[[ 30  13   6]
 [-54 -37  -4]
 [ 22   2  55]
 [ 58  38  43]]
:
[[-54 -37  -4]
 [ 22   2  55]]

[[42 63  6 11]
 [39 64  6 13]
 [59 50  7  3]
 [53 59  7  6]
 [70 45  7  1]]
:
[[39 64  6]
 [59 50  7]]

[[  6   6  13]
 [-15 -14  21]
 [ 14  12 -23]
 [-45 -46  60]]
:
[[-15 -14  21]
 [ 14  12 -23]]

[[-28 -30  30]
 [-46 -39  32]
 [-39 -43  34]
 [ 46  39 -25]
 [ 49  57 -34]]
:
[[-46 -39  32]
 [-39 -43  34]]

[[ 12 -24 -44]
 [  6  17 -23]
 [ -4 -53   8]
 [ -5 -60   9]]
:
[[  6  17 -23]
 [ -4 -53   8]]

[[ 28  11 -23 -23  -5]
 [ 25 -55 -42 -26  29]
 [-23  32  34  26 -50]]
:
[[ 25 -55 -42]
 [-23  32  34]]

[[ -5 -54 -57   5]
 [  1 -70 -64   7]
 [  1   7  10   0]]
:
[[  1 -70 -64]
 [  1   7  10]]

[[ -2 -19   0]
 [-50  64  40]
 [  7 -14  -5]
 [  9  37 -33]
 [-17  22 -11]]
:
[[-50  64  40]
 [  7 -14  -5]]

[[ 10 -21  15 -19 -19]
 [  8 -14  11 -61 -18]
 [ -3 -30  15 -21 -19]
 [ 15 -10  15 -11 -18]]
:
[[  8 -14  11]
 [ -3 -30  15]]
---
[[-48  43  27]
 [-46  43  24]
 [ 53 -50 -24]
 [ 54 -49 -26]
 [ 60 -55 -33]]
:
[-48  43 -24]

[[  8  35 -17   3 -30]
 [ 19  36  65 -14 -18]
 [ 30  31 -23 -14 -14]]
:
[  8  36 -23]

[[-15 -19  45]
 [ -8 -30  42]
 [ 39  18 -45]
 [ 23  33 -44]
 [ 12  33 -55]]
:
[-15 -30 -45]

[[  9 -42   7  51 -50]
 [ -4   3 -61  59 -50]
 [-45 -40 -63 -53 -33]
 [-50  -1  53  32  10]
 [ 38  60  26   9  32]]
:
[  9   3 -63  32  32]

[[-56 -33]
 [-61 -49]]
:
[-56 -49]

[[-37 -21]
 [ 29  57]
 [-19 -34]
 [-47 -45]]
:
[-37  57]

[[-52  25   0  -9]
 [ 26  28  -2 -12]
 [-70 -24  16 -33]
 [-11  16 -16 -20]
 [ 17  -6   5 -31]]
:
[-52  28  16 -20]

[[-26  64  32]
 [-12  25 -45]
 [  9  48 -26]]
:
[-26  25 -26]

[[-59 -41]
 [ -7   3]
 [-32  17]
 [ -4 -20]]
:
[-59   3]
